Here is a tiny trained network, its code and every weight. The questions are about switching its units off for an input and a target symbol, where a switched-off unit gives its printed mean instead of its output.

import numpy as np


def w(rows, s, z=0):
    codes = np.array(rows[::2]) - 128.0
    scale = np.full(codes.shape[1], s)
    scale[-1] = z or s
    return codes * scale


def f(y):
    return y / 2 * (1 + np.tanh(0.7978845608 * (y + 0.044715 * y**3)))


def softmax(a):
    e = np.exp(a - a.max(-1, keepdims=True))
    return e / e.sum(-1, keepdims=True)


def log_softmax(a):
    a = a - a.max(-1, keepdims=True)
    return a - np.log(np.exp(a).sum(-1, keepdims=True))


def net(x, mask):
    ids = ['ΦΩεηθλ'.index(c) for c in x.split()]
    T = len(ids)
    res = E[ids] + P[:T]
    r = res
    for j in range(3):
        rows = slice(2 * j, 2 * j + 2)
        q, k, v = (r @ M[0][rows].T for M in (Q, K, V))
        z = softmax(np.where(np.tri(T) > 0, q @ k.T / 2**0.5, -1e9)) @ v
        o = O[0][rows]
        res = res + np.where(mask[j], z, o[:, -1]) @ o[:, :-1]
    y = f(res @ A[0][:, :-1].T + A[0][:, -1])
    res = res + np.where(mask[3:11], y, B[0][:, -1]) @ B[0][:, :-1]
    return log_softmax(res[-1] @ U[:, :-1].T + U[:, -1])


Q, K, V, O, A, B = {}, {}, {}, {}, {}, {}
E = w([
[80,135,145,130,123],'Φ',
[162,139,161,83,79],'Ω',
[193,149,171,80,149],'ε',
[164,191,139,72,77],'η',
[190,196,128,99,62],'θ',
[72,124,132,250,181],'λ',
],0.023)
P = w([
[120,118,233,89,83],'0',
[22,131,144,122,156],'1',
[188,99,129,74,130],'2',
[3,104,98,103,157],'3',
[146,115,118,146,126],'4',
[55,104,114,174,109],'5',
[114,146,116,114,59],'6',
[102,101,164,202,143],'7',
[164,149,143,142,96],'8',
[73,165,111,121,115],'9',
],0.014)
Q[0] = w([
[78,53,59,119,23],'h1',
[101,83,41,2,152],'h1',
[83,250,255,172,83],'h2',
[203,89,148,164,124],'h2',
[199,93,57,201,201],'h3',
[151,129,49,163,230],'h3',
],0.0066)
K[0] = w([
[120,158,92,188,142],'h1',
[110,116,92,120,161],'h1',
[115,103,228,154,56],'h2',
[58,153,173,125,149],'h2',
[63,121,2,112,96],'h3',
[123,89,67,48,149],'h3',
],0.0083)
V[0] = w([
[89,148,69,171,57],'h1',
[179,167,85,193,249],'h1',
[59,193,139,168,87],'h2',
[254,155,115,107,55],'h2',
[123,219,152,83,220],'h3',
[198,117,133,116,221],'h3',
],0.0089)
O[0] = w([
[244,121,83,105,180,94],'h1',
[162,220,117,143,137,2],'h1',
[90,78,19,120,140,172],'h2',
[255,21,212,140,172,166],'h2',
[132,143,155,90,2,175],'h3',
[168,220,194,170,175,98],'h3',
],0.0078,0.0087)
A[0] = w([
[171,152,146,142,2,205],'n1',
[152,63,100,85,154,133],'n2',
[94,188,144,86,124,93],'n3',
[105,81,146,162,55,155],'n4',
[109,42,67,156,122,167],'n5',
[182,152,140,113,170,86],'n6',
[170,137,83,145,152,213],'n7',
[60,88,81,103,132,251],'n8',
],0.0098,0.0013)
B[0] = w([
[72,118,125,182,193,254],'n1',
[141,80,156,151,74,170],'n2',
[149,122,106,144,76,158],'n3',
[138,190,125,119,255,251],'n4',
[172,153,129,103,146,220],'n5',
[107,171,140,97,102,129],'n6',
[162,100,138,38,152,117],'n7',
[167,121,108,130,81,240],'n8',
],0.0095,0.009)
U = w([
[75,102,72,211,57,248],'Φ',
[180,93,119,222,96,82],'Ω',
[62,220,177,159,161,69],'ε',
[76,74,106,119,180,47],'η',
[210,147,100,161,130,63],'θ',
[49,169,34,3,222,221],'λ',
],0.0065,0.0015)

Each question gives the input, a string of symbols that net reads in full, and the target symbol t.
The units are the heads (2 rows each of Q, K, V and O) and the neurons (one row each of A and B). Each row of codes is followed by its name. A weight is (code - 128) times the scale printed after its matrix; where a second scale follows, it is the last column's (O, A, B and U).
mask holds one flag per unit, heads first, then neurons. A switched-off unit (its flag False) gives its mean, the last column of its rows in O or B, instead of its output. The means were averaged over made-up inputs and are rounded, as every weight is.
A unit's drop is (log p(t) with every unit on - log p(t) with that unit switched off) / (log p(t) with every unit on - log p(t) with every unit switched off).
The circuit of an input: a set's keep is (log p(t) with only the set's units on - log p(t) with every unit switched off) / (log p(t) with every unit on - log p(t) with every unit switched off). Starting from all 11 units, units are removed one at a time, each time the one whose removal leaves the highest keep (on an exact tie, the one counted first), for as long as the keep stays at least 0.8.
units of the circuit, in order: the units of the circuit, biggest drop first
unit that matters most: the unit with the biggest drop
top k neurons: the k neurons with the biggest drops, biggest first
which heads matter: for each layer, one digit per head in row order, 1 if its drop is at least 0.15 and else 0, layers parted by /
input Ω η ε, target Ω: units of the circuit, in order -> n2; n4
input λ η ε ε ε Ω, target ε: which heads matter -> 100
input λ λ Φ, target Φ: units of the circuit, in order -> h2; n3; n8
input λ Ω η λ λ η Φ Φ Φ λ, target λ: top 3 neurons -> n5; n2; n3
input λ ε ε λ, target ε: units of the circuit, in order -> h2; h1
input ε Ω Ω Φ Φ Φ Φ ε θ, target ε: unit that matters most -> n1
input λ λ Ω, target Φ: which heads matter -> 010
input Ω θ Φ, target Ω: top 2 neurons -> n2; n1
input Φ λ Ω, target Φ: units of the circuit, in order -> h2; n4; n3; h1
input Φ Φ Φ Φ λ, target λ: units of the circuit, in order -> h2; n5; h3
input λ ε ε Φ, target ε: which heads matter -> 011
input Ω Φ θ Φ, target Ω: units of the circuit, in order -> h2; n2
input Φ λ Φ, target Φ: units of the circuit, in order -> h2; n8; n3
input λ λ λ Φ θ, target λ: unit that matters most -> n7
input Φ ε ε, target ε: units of the circuit, in order -> h1; h3; h2
input Φ ε λ η, target Φ: units of the circuit, in order -> n4; n3; h2; n8
input η θ η, target Ω: units of the circuit, in order -> h2; n2
input λ ε Φ η λ ε, target Φ: units of the circuit, in order -> n4; h2; n5
input Φ λ η, target Φ: units of the circuit, in order -> n4; h2; n3
input ε θ η η η, target ε: unit that matters most -> h3
input Φ ε θ Φ Φ Ω, target λ: units of the circuit, in order -> n4; h2
input λ ε Φ θ η Ω θ, target λ: which heads matter -> 010
input λ ε ε ε Ω λ ε ε λ, target ε: which heads matter -> 101
input λ Ω λ θ, target Φ: which heads matter -> 010
input ε Φ η Ω, target ε: which heads matter -> 011
input θ λ θ η, target θ: which heads matter -> 110
input θ ε θ θ, target Ω: units of the circuit, in order -> h2
input Φ ε Φ θ Φ λ Φ Φ, target λ: units of the circuit, in order -> h2; n4
input λ Ω ε ε, target ε: which heads matter -> 111
